Below are the code and all the weights of a small trained network. Each question names an input and a target symbol and asks about switching units off, where a switched-off unit gives its printed mean instead of its output.

import numpy as np


def w(rows, s, z=0):
    codes = np.array(rows[::2]) - 128.0
    scale = np.full(codes.shape[1], s)
    scale[-1] = z or s
    return codes * scale


def softmax(a):
    e = np.exp(a - a.max(-1, keepdims=True))
    return e / e.sum(-1, keepdims=True)


def log_softmax(a):
    a = a - a.max(-1, keepdims=True)
    return a - np.log(np.exp(a).sum(-1, keepdims=True))


def net(x, mask):
    ids = ['αβεζηθλμξπτφ'.index(c) for c in x.split()]
    T = len(ids)
    res = E[ids] + P[:T]
    u = 0
    for l in range(3):
        r = res
        for j in range(3):
            rows = slice(4 * j, 4 * j + 4)
            q, k, v = (r @ M[l][rows].T for M in (Q, K, V))
            z = softmax(np.where(np.tri(T) > 0, q @ k.T / 4**0.5, -1e9)) @ v
            o = O[l][rows]
            res = res + np.where(mask[u + j], z, o[:, -1]) @ o[:, :-1]
        u += 3
    return log_softmax(res[-1] @ U[:, :-1].T + U[:, -1])


Q, K, V, O = {}, {}, {}, {}
E = w([
[66,139,183,162,63,136,171,97],'α',
[3,127,76,148,137,120,143,91],'β',
[192,54,135,91,131,201,121,84],'ε',
[114,195,85,38,140,163,100,71],'ζ',
[109,203,136,87,131,169,203,76],'η',
[170,162,98,175,169,61,155,83],'θ',
[145,96,93,98,196,77,121,31],'λ',
[98,73,51,102,83,71,208,107],'μ',
[119,75,117,80,69,68,41,95],'ξ',
[184,151,138,215,76,113,101,137],'π',
[113,154,40,138,119,189,60,141],'τ',
[195,60,58,84,60,170,167,136],'φ',
],0.0064)
P = w([
[130,138,161,125,153,111,138,181],'0',
[142,152,124,147,113,114,127,135],'1',
[165,166,93,158,82,114,127,101],'2',
[173,161,82,181,55,124,115,66],'3',
[176,170,66,184,36,135,108,27],'4',
[180,138,71,211,13,151,94,1],'5',
],0.0045)
Q[0] = w([
[119,132,106,141,94,139,128,94],'L0H0',
[177,171,159,126,142,155,93,118],'L0H0',
[138,173,115,117,50,119,83,90],'L0H0',
[153,133,105,136,126,117,113,54],'L0H0',
[137,157,176,84,143,153,94,158],'L0H1',
[139,161,100,103,129,72,125,250],'L0H1',
[208,221,66,106,34,91,108,64],'L0H1',
[151,175,168,207,83,188,170,147],'L0H1',
[102,136,149,159,217,151,122,172],'L0H2',
[149,138,169,133,166,105,84,144],'L0H2',
[121,142,170,114,148,140,182,146],'L0H2',
[90,160,108,118,120,189,88,70],'L0H2',
],0.02)
K[0] = w([
[133,155,118,89,143,115,140,154],'L0H0',
[104,122,141,177,120,146,165,147],'L0H0',
[94,185,98,110,149,145,157,172],'L0H0',
[102,122,119,119,155,115,154,185],'L0H0',
[112,76,135,113,149,102,155,168],'L0H1',
[95,95,115,72,153,144,112,199],'L0H1',
[131,131,4,152,57,169,126,119],'L0H1',
[105,95,67,97,152,108,90,53],'L0H1',
[167,78,117,150,63,132,127,105],'L0H2',
[112,105,91,134,91,158,142,107],'L0H2',
[150,133,107,148,113,103,84,130],'L0H2',
[163,134,135,76,138,106,202,150],'L0H2',
],0.023)
V[0] = w([
[153,185,85,130,156,94,150,158],'L0H0',
[125,114,132,111,127,118,126,133],'L0H0',
[117,125,111,116,122,100,127,128],'L0H0',
[126,101,107,159,121,147,135,99],'L0H0',
[82,34,58,255,147,248,77,199],'L0H1',
[194,201,210,47,85,37,135,80],'L0H1',
[123,195,147,46,121,14,159,91],'L0H1',
[134,162,151,58,121,97,167,83],'L0H1',
[137,127,129,103,131,111,113,141],'L0H2',
[108,138,103,146,123,125,126,158],'L0H2',
[107,154,152,155,116,135,143,97],'L0H2',
[134,130,129,109,147,134,126,124],'L0H2',
],0.0051)
O[0] = w([
[127,125,108,136,63,114,87,163,254],'L0H0',
[122,135,114,128,138,133,138,143,95],'L0H0',
[137,141,101,139,133,130,133,136,155],'L0H0',
[139,141,135,127,123,134,109,103,157],'L0H0',
[193,224,189,13,84,3,152,140,199],'L0H1',
[49,55,100,199,151,233,144,135,96],'L0H1',
[99,72,76,220,152,183,94,145,93],'L0H1',
[97,74,95,198,169,194,101,98,115],'L0H1',
[117,142,146,136,133,121,130,152,108],'L0H2',
[149,119,118,153,131,130,137,159,125],'L0H2',
[135,106,103,117,110,134,156,82,187],'L0H2',
[117,123,124,123,132,113,117,125,130],'L0H2',
],0.0037,0.00055)
Q[1] = w([
[101,92,238,140,137,166,132,56],'L1H0',
[127,119,140,125,130,174,126,101],'L1H0',
[162,157,47,169,66,82,126,64],'L1H0',
[134,128,165,132,17,158,114,81],'L1H0',
[91,127,164,186,254,198,119,123],'L1H1',
[72,22,162,125,117,81,191,109],'L1H1',
[161,215,182,120,144,138,162,131],'L1H1',
[28,60,121,187,127,131,145,112],'L1H1',
[134,135,129,70,178,99,190,109],'L1H2',
[183,168,166,55,204,103,213,199],'L1H2',
[115,144,210,65,233,134,174,209],'L1H2',
[112,90,105,112,206,156,159,167],'L1H2',
],0.013)
K[1] = w([
[198,123,98,65,130,98,83,93],'L1H0',
[154,107,128,95,127,138,120,159],'L1H0',
[74,179,134,87,200,132,156,190],'L1H0',
[178,146,113,104,179,80,102,193],'L1H0',
[185,81,104,169,98,73,217,74],'L1H1',
[160,165,79,173,152,120,72,52],'L1H1',
[135,59,96,94,117,102,107,135],'L1H1',
[171,208,129,122,190,104,164,98],'L1H1',
[147,100,91,198,85,146,107,97],'L1H2',
[97,87,90,234,110,115,113,38],'L1H2',
[130,81,124,144,75,96,130,3],'L1H2',
[113,159,145,132,96,103,74,81],'L1H2',
],0.014)
V[1] = w([
[94,143,127,156,70,177,70,65],'L1H0',
[129,116,136,158,75,113,127,163],'L1H0',
[136,116,197,110,244,89,150,160],'L1H0',
[123,101,238,97,246,115,162,52],'L1H0',
[125,100,150,128,119,171,81,126],'L1H1',
[107,161,149,50,185,113,126,89],'L1H1',
[87,6,117,113,91,239,73,201],'L1H1',
[110,177,164,111,174,171,43,75],'L1H1',
[80,163,123,60,123,129,128,177],'L1H2',
[78,152,166,98,133,151,133,145],'L1H2',
[111,145,164,137,104,165,110,87],'L1H2',
[136,129,100,144,219,92,142,199],'L1H2',
],0.0025)
O[1] = w([
[161,134,83,93,138,87,139,38,182],'L1H0',
[120,147,162,126,106,172,164,139,124],'L1H0',
[54,122,221,146,190,140,144,247,4],'L1H0',
[65,121,194,46,221,52,164,171,3],'L1H0',
[101,155,202,108,100,90,153,139,102],'L1H1',
[133,60,102,129,193,91,130,161,91],'L1H1',
[184,234,249,62,147,46,96,182,55],'L1H1',
[96,28,187,102,169,63,151,169,119],'L1H1',
[144,109,102,226,187,146,121,119,133],'L1H2',
[121,97,120,150,196,83,156,123,100],'L1H2',
[103,135,149,128,148,115,158,70,124],'L1H2',
[94,116,125,155,127,142,75,215,104],'L1H2',
],0.0016,0.00053)
Q[2] = w([
[97,95,94,91,167,131,76,125],'L2H0',
[123,140,4,165,97,140,131,77],'L2H0',
[132,85,112,157,183,208,146,195],'L2H0',
[157,169,82,107,108,85,148,206],'L2H0',
[116,74,189,116,110,153,172,124],'L2H1',
[109,103,204,132,137,43,130,185],'L2H1',
[158,103,80,98,123,105,192,160],'L2H1',
[208,129,149,114,87,105,121,81],'L2H1',
[178,109,83,202,106,103,86,148],'L2H2',
[100,140,66,126,66,191,104,159],'L2H2',
[131,140,146,112,210,169,93,190],'L2H2',
[112,181,166,199,140,147,135,118],'L2H2',
],0.031)
K[2] = w([
[114,129,190,219,102,143,177,179],'L2H0',
[196,57,95,182,3,89,48,129],'L2H0',
[12,75,187,157,161,21,125,149],'L2H0',
[167,79,229,67,134,194,86,171],'L2H0',
[153,175,107,130,237,85,93,122],'L2H1',
[113,159,170,54,231,181,162,238],'L2H1',
[63,167,181,156,121,100,61,170],'L2H1',
[78,230,43,104,66,147,144,101],'L2H1',
[40,142,112,98,86,152,164,4],'L2H2',
[180,110,139,228,176,127,156,16],'L2H2',
[31,58,210,138,183,120,152,219],'L2H2',
[137,27,58,58,131,102,153,129],'L2H2',
],0.02)
V[2] = w([
[58,238,107,167,164,100,85,103],'L2H0',
[250,170,146,193,194,126,169,149],'L2H0',
[113,93,159,185,87,89,25,203],'L2H0',
[69,126,63,216,139,78,213,121],'L2H0',
[181,134,86,114,246,164,30,97],'L2H1',
[176,112,213,174,88,245,151,132],'L2H1',
[188,94,33,38,129,157,215,177],'L2H1',
[212,18,156,140,129,62,100,86],'L2H1',
[156,208,147,232,67,165,157,223],'L2H2',
[97,86,97,93,12,166,71,186],'L2H2',
[141,178,100,62,150,208,51,125],'L2H2',
[214,86,60,157,159,54,36,185],'L2H2',
],0.017)
O[2] = w([
[140,95,207,56,148,132,102,95,109],'L2H0',
[119,98,66,87,86,58,75,136,114],'L2H0',
[190,92,113,139,216,141,135,112,67],'L2H0',
[40,122,146,118,178,108,92,119,182],'L2H0',
[77,110,140,166,67,169,207,80,14],'L2H1',
[85,63,74,148,164,89,124,179,1],'L2H1',
[88,165,196,188,117,122,68,140,184],'L2H1',
[104,147,84,146,148,231,113,132,99],'L2H1',
[84,153,102,143,102,132,151,3,176],'L2H2',
[125,198,124,128,211,72,157,110,217],'L2H2',
[100,102,153,126,137,50,186,162,229],'L2H2',
[60,175,107,23,124,156,163,170,173],'L2H2',
],0.015,0.0017)
U = w([
[173,89,35,89,196,94,85,127,171],'α',
[243,179,182,41,60,86,122,93,226],'β',
[123,188,64,184,60,102,149,182,158],'ε',
[73,42,209,182,142,59,193,176,184],'ζ',
[122,71,168,228,99,112,95,55,70],'η',
[86,84,130,87,38,218,110,106,162],'θ',
[133,75,160,106,78,170,129,252,151],'λ',
[132,204,200,121,164,134,30,140,2],'μ',
[168,155,130,135,200,212,215,123,80],'ξ',
[43,93,58,75,122,109,123,55,105],'π',
[94,159,193,72,108,53,232,111,75],'τ',
[24,198,146,175,153,117,72,161,118],'φ',
],0.0039,0.0027)

Each question gives the input, a string of symbols that net reads in full, and the target symbol t.
The units are the heads (4 rows each of Q, K, V and O). Each row of codes is followed by its name. A weight is (code - 128) times the scale printed after its matrix; where a second scale follows, it is the last column's (O and U).
mask holds one flag per head, layer by layer. A switched-off head (its flag False) gives its mean, the last column of its rows in O, instead of its output. The means were averaged over made-up inputs and are rounded, as every weight is.
A unit's drop is (log p(t) with every unit on - log p(t) with that unit switched off) / (log p(t) with every unit on - log p(t) with every unit switched off).
The circuit of an input: a set's keep is (log p(t) with only the set's units on - log p(t) with every unit switched off) / (log p(t) with every unit on - log p(t) with every unit switched off). Starting from all 9 units, units are removed one at a time, each time the one whose removal leaves the highest keep (on an exact tie, the one counted first), for as long as the keep stays at least 0.8.
circuit, biggest first: the units of the circuit, biggest drop first
most important unit: the unit with the biggest drop
which heads matter: for each layer, one digit per head in row order, 1 if its drop is at least 0.15 and else 0, layers parted by /
input α τ λ φ, target λ: which heads matter => 000 / 000 / 001
input τ α α, target β: circuit, biggest first => [L2H0 L0H1]
input π θ θ θ, target π: circuit, biggest first => [L2H0 L0H1 L2H1]
input τ π ζ η η, target η: which heads matter => 010 / 000 / 001
input ζ μ τ λ π, target λ: circuit, biggest first => [L2H2]
input β τ φ θ ε, target θ: circuit, biggest first => [L2H1 L2H2]
input ε η π τ ξ η, target ξ: which heads matter => 000 / 000 / 110
input ε θ λ φ β, target ε: which heads matter => 000 / 000 / 100
input η ξ λ τ α, target τ: which heads matter => 010 / 000 / 001
input η α λ η, target θ: circuit, biggest first => [L0H1 L2H1 L2H2]
input β α θ π ξ, target π: circuit, biggest first => [L2H2 L2H0 L2H1]
input λ η π, target α: circuit, biggest first => [L2H0 L2H1]
input μ φ η μ η, target φ: which heads matter => 010 / 000 / 110
input θ λ θ ζ θ ζ, target π: circuit, biggest first => [L0H1 L2H0 L2H1]
input θ μ α τ φ τ, target ε: most important unit => L2H0
input θ ξ μ ε, target μ: which heads matter => 000 / 000 / 010
input θ ξ τ ξ, target τ: circuit, biggest first => [L2H2 L0H1]
input π π η, target π: which heads matter => 000 / 000 / 001
input φ η ε ζ θ λ, target θ: circuit, biggest first => [L2H1 L0H1]
input φ α ε, target α: circuit, biggest first => [L2H1]
input π θ τ τ β, target β: circuit, biggest first => [L2H1 L0H1]
input α ξ ξ, target ξ: circuit, biggest first => [L2H0 L2H1]
input θ β τ η, target τ: circuit, biggest first => [L2H2 L0H1]
input μ τ π η φ τ, target φ: which heads matter => 000 / 000 / 010
input β λ θ τ φ ξ, target φ: circuit, biggest first => [L2H1 L2H2]
input β β ξ π φ, target π: which heads matter => 000 / 000 / 011
input η τ φ, target ε: most important unit => L2H0
input η α ε ε, target ε: which heads matter => 000 / 000 / 100
input τ θ μ, target θ: which heads matter => 000 / 000 / 001
